Below are the code and all the weights of a small trained network. Each question names an input and a target symbol and asks about switching units off, where a switched-off unit gives its printed mean instead of its output.

import numpy as np


def w(rows, s, z=0):
    codes = np.array(rows[::2]) - 128.0
    scale = np.full(codes.shape[1], s)
    scale[-1] = z or s
    return codes * scale


def norm(h):
    return h / np.sqrt((h * h).mean(-1, keepdims=True) + 1e-5)


def f(y):
    return np.maximum(y, 0)


def softmax(a):
    e = np.exp(a - a.max(-1, keepdims=True))
    return e / e.sum(-1, keepdims=True)


def log_softmax(a):
    a = a - a.max(-1, keepdims=True)
    return a - np.log(np.exp(a).sum(-1, keepdims=True))


def net(x, mask):
    ids = ['αβγδεζηθμξστφψ'.index(c) for c in x.split()]
    T = len(ids)
    res = E[ids] + P[:T]
    u = 0
    for l in range(2):
        q, k, v = (norm(res) @ M[l].T for M in (Q, K, V))
        z = softmax(np.where(np.tri(T) > 0, q @ k.T / 4**0.5, -1e9)) @ v
        res = res + np.where(mask[u], z, O[l][:, -1]) @ O[l][:, :-1]
        u += 1
        y = f(norm(res) @ A[l][:, :-1].T + A[l][:, -1])
        res = res + np.where(mask[u : u + 4], y, B[l][:, -1]) @ B[l][:, :-1]
        u += 4
    return log_softmax(norm(res)[-1] @ U[:, :-1].T + U[:, -1])


Q, K, V, O, A, B = {}, {}, {}, {}, {}, {}
E = w([
[74,120,142,148,104,113,136,123],'α',
[85,126,123,152,124,157,144,97],'β',
[129,140,126,140,106,154,114,44],'γ',
[106,95,22,128,236,36,115,125],'δ',
[146,115,134,140,136,134,152,86],'ε',
[125,104,139,123,121,144,141,86],'ζ',
[76,125,129,127,118,79,207,169],'η',
[90,143,136,125,134,155,61,55],'θ',
[83,102,42,12,61,6,133,47],'μ',
[112,149,133,205,107,97,123,120],'ξ',
[124,106,160,163,146,120,56,84],'σ',
[186,124,181,99,75,68,169,116],'τ',
[197,158,148,185,133,92,106,98],'φ',
[27,199,161,134,154,147,129,106],'ψ',
],0.011)
P = w([
[2,44,55,236,138,65,210,41],'0',
[107,113,51,200,137,116,146,145],'1',
[116,180,26,120,116,134,97,102],'2',
[49,57,162,200,144,90,230,30],'3',
[125,117,93,179,136,136,146,155],'4',
[133,184,76,90,114,137,97,116],'5',
[79,75,214,175,151,101,219,51],'6',
[138,123,124,168,139,143,138,162],'7',
[150,182,112,77,108,140,97,130],'8',
[104,83,251,154,161,106,197,77],'9',
[153,128,159,148,147,151,137,169],'10',
[139,183,79,68,122,134,103,115],'11',
],0.0076)
Q[0] = w([
[124,114,194,199,116,106,158,140],'L0H0',
[95,150,60,109,93,101,57,222],'L0H0',
[136,76,114,149,129,147,120,73],'L0H0',
[41,82,254,175,131,39,144,25],'L0H0',
],0.013)
K[0] = w([
[134,156,195,192,151,139,143,211],'L0H0',
[64,87,23,133,88,22,95,153],'L0H0',
[190,103,149,135,119,253,94,133],'L0H0',
[133,182,253,116,94,171,72,228],'L0H0',
],0.011)
V[0] = w([
[149,253,122,148,234,101,150,148],'L0H0',
[142,200,77,108,78,192,62,133],'L0H0',
[61,12,107,94,219,131,50,148],'L0H0',
[213,15,134,112,162,95,43,98],'L0H0',
],0.0045)
O[0] = w([
[203,96,129,218,111,78,62,180,141],'L0H0',
[172,140,176,133,158,83,27,53,1],'L0H0',
[80,238,202,173,156,136,221,117,147],'L0H0',
[158,180,84,190,126,148,224,1,216],'L0H0',
],0.0058,0.0014)
A[0] = w([
[192,119,70,101,28,74,118,91,67],'L0N0',
[217,192,45,100,70,75,41,143,116],'L0N1',
[110,106,123,217,172,254,85,201,31],'L0N2',
[89,167,96,62,91,234,62,137,2],'L0N3',
],0.0055,0.0045)
B[0] = w([
[162,142,187,191,171,52,129,108,193],'L0N0',
[100,206,72,213,103,162,176,129,254],'L0N1',
[78,205,55,228,131,176,254,44,150],'L0N2',
[195,88,50,96,125,151,205,5,151],'L0N3',
],0.0083,0.0031)
Q[1] = w([
[131,46,157,207,198,191,130,143],'L1H0',
[152,199,54,53,136,160,102,167],'L1H0',
[69,2,190,167,118,110,121,163],'L1H0',
[125,219,107,127,134,186,122,200],'L1H0',
],0.013)
K[1] = w([
[144,100,175,254,103,253,136,131],'L1H0',
[100,110,26,108,191,49,112,117],'L1H0',
[138,112,176,178,18,215,145,215],'L1H0',
[20,108,65,137,172,88,117,92],'L1H0',
],0.0092)
V[1] = w([
[140,190,157,140,23,160,139,183],'L1H0',
[142,146,211,64,49,57,194,97],'L1H0',
[113,185,116,101,11,14,135,73],'L1H0',
[138,163,69,134,254,11,180,154],'L1H0',
],0.0068)
O[1] = w([
[80,59,82,173,85,117,181,71,60],'L1H0',
[40,85,118,136,191,217,102,94,95],'L1H0',
[121,64,159,220,189,202,101,177,211],'L1H0',
[205,103,254,72,114,251,121,126,254],'L1H0',
],0.0066,0.0054)
A[1] = w([
[241,22,151,138,190,117,149,142,4],'L1N0',
[50,84,142,132,99,155,211,146,36],'L1N1',
[221,114,100,205,124,142,118,177,127],'L1N2',
[102,165,162,129,144,118,139,1,66],'L1N3',
],0.0073,0.004)
B[1] = w([
[72,255,89,128,43,111,69,48,192],'L1N0',
[242,178,111,102,121,108,46,131,205],'L1N1',
[76,42,125,39,162,95,137,129,253],'L1N2',
[110,85,162,64,72,69,148,219,240],'L1N3',
],0.0078,0.0051)
U = w([
[70,77,75,148,99,133,140,181,187],'α',
[129,113,66,55,112,146,187,96,179],'β',
[132,137,133,170,48,116,106,22,67],'γ',
[238,173,160,79,142,161,115,111,114],'δ',
[221,88,121,182,163,81,119,125,139],'ε',
[133,55,129,38,172,106,98,126,113],'ζ',
[147,86,111,95,100,143,110,222,158],'η',
[148,188,79,126,47,130,78,156,160],'θ',
[123,93,146,162,172,216,110,110,202],'μ',
[68,180,128,197,89,145,104,185,94],'ξ',
[107,165,197,125,141,66,9,162,3],'σ',
[118,124,210,156,169,80,235,118,61],'τ',
[134,224,102,187,149,145,197,90,153],'φ',
[56,176,109,59,190,115,129,140,210],'ψ',
],0.011,0.004)

Each question gives the input, a string of symbols that net reads in full, and the target symbol t.
The units are the heads (4 rows each of Q, K, V and O) and the neurons (one row each of A and B). Each row of codes is followed by its name. A weight is (code - 128) times the scale printed after its matrix; where a second scale follows, it is the last column's (O, A, B and U).
mask holds one flag per unit, layer by layer, with each layer's heads first. A switched-off unit (its flag False) gives its mean, the last column of its rows in O or B, instead of its output. The means were averaged over made-up inputs and are rounded, as every weight is.
A unit's drop is (log p(t) with every unit on - log p(t) with that unit switched off) / (log p(t) with every unit on - log p(t) with every unit switched off).
The circuit of an input: a set's keep is (log p(t) with only the set's units on - log p(t) with every unit switched off) / (log p(t) with every unit on - log p(t) with every unit switched off). Starting from all 10 units, units are removed one at a time, each time the one whose removal leaves the highest keep (on an exact tie, the one counted first), for as long as the keep stays at least 0.8.
circuit, biggest first: the units of the circuit, biggest drop first
k most important neurons: the k neurons with the biggest drops, biggest first
k most important neurons of layer l: the k neurons of layer l with the biggest drops, biggest first
input η ψ σ σ α ξ, target ξ: circuit, biggest first : (L0N1; L0H0)
input σ ε τ, target τ: 2 most important neurons of layer 0 : (L0N0; L0N1)
input ψ φ β φ σ σ σ ξ η μ φ, target ε: most important neuron of layer 0 : (L0N1)
input η τ α η ε τ δ τ, target γ: circuit, biggest first : (L1N0; L0H0; L0N0)
input θ σ η σ φ σ φ β φ, target φ: 3 most important neurons : (L0N1; L1N3; L1N1)
input α σ σ α γ, target ζ: circuit, biggest first : (L1N2; L0H0; L1H0)
input σ δ σ β ε μ σ β σ, target μ: circuit, biggest first : (L1H0; L0H0)
input η σ β β σ β σ φ τ β, target γ: 2 most important neurons : (L0N0; L1N0)
input ξ β ε ψ ε φ φ φ σ ε φ β, target β: 2 most important neurons : (L0N3; L0N1)
input γ τ φ φ σ φ ψ τ, target γ: circuit, biggest first : (L1N0; L0N0; L0H0; L1H0)
input ξ β η σ ε μ θ μ σ σ α, target θ: circuit, biggest first : (L1N1; L1H0)
input φ δ φ ξ, target γ: 2 most important neurons of layer 1 : (L1N0; L1N3)
input φ μ σ σ ε β φ θ ε, target μ: 2 most important neurons of layer 1 : (L1N2; L1N1)
input σ ξ σ δ σ ε φ, target γ: most important neuron of layer 1 : (L1N0)
input α β ζ τ φ ξ η, target γ: 2 most important neurons : (L1N0; L1N3)
input σ μ θ σ τ σ σ ψ η β, target σ: 2 most important neurons of layer 1 : (L1N2; L1N3)
input φ ε σ φ γ ζ, target ζ: 2 most important neurons : (L0N1; L1N3)
input ψ ε θ φ σ σ θ ε σ σ δ, target ψ: circuit, biggest first : (L1N0; L1N1)
input γ ζ φ τ φ ξ σ α σ θ ξ β, target β: 2 most important neurons : (L0N3; L1N2)
input δ ψ ψ φ ε ζ θ φ ζ θ, target γ: 3 most important neurons of layer 1 : (L1N0; L1N2; L1N1)
input ψ ψ α μ ζ α, target μ: circuit, biggest first : (L1H0)
input σ ζ σ α η ζ, target ζ: 2 most important neurons : (L1N3; L0N1)
input φ α σ μ σ φ σ β δ β φ, target ε: 3 most important neurons of layer 1 : (L1N2; L1N3; L1N1)
input φ η η ψ ζ θ σ σ σ φ, target γ: 2 most important neurons : (L1N0; L0N1)
input σ φ β σ τ α, target α: 3 most important neurons of layer 0 : (L0N3; L0N1; L0N0)
input α σ δ φ ξ η ζ φ σ σ, target γ: 2 most important neurons : (L1N0; L0N1)
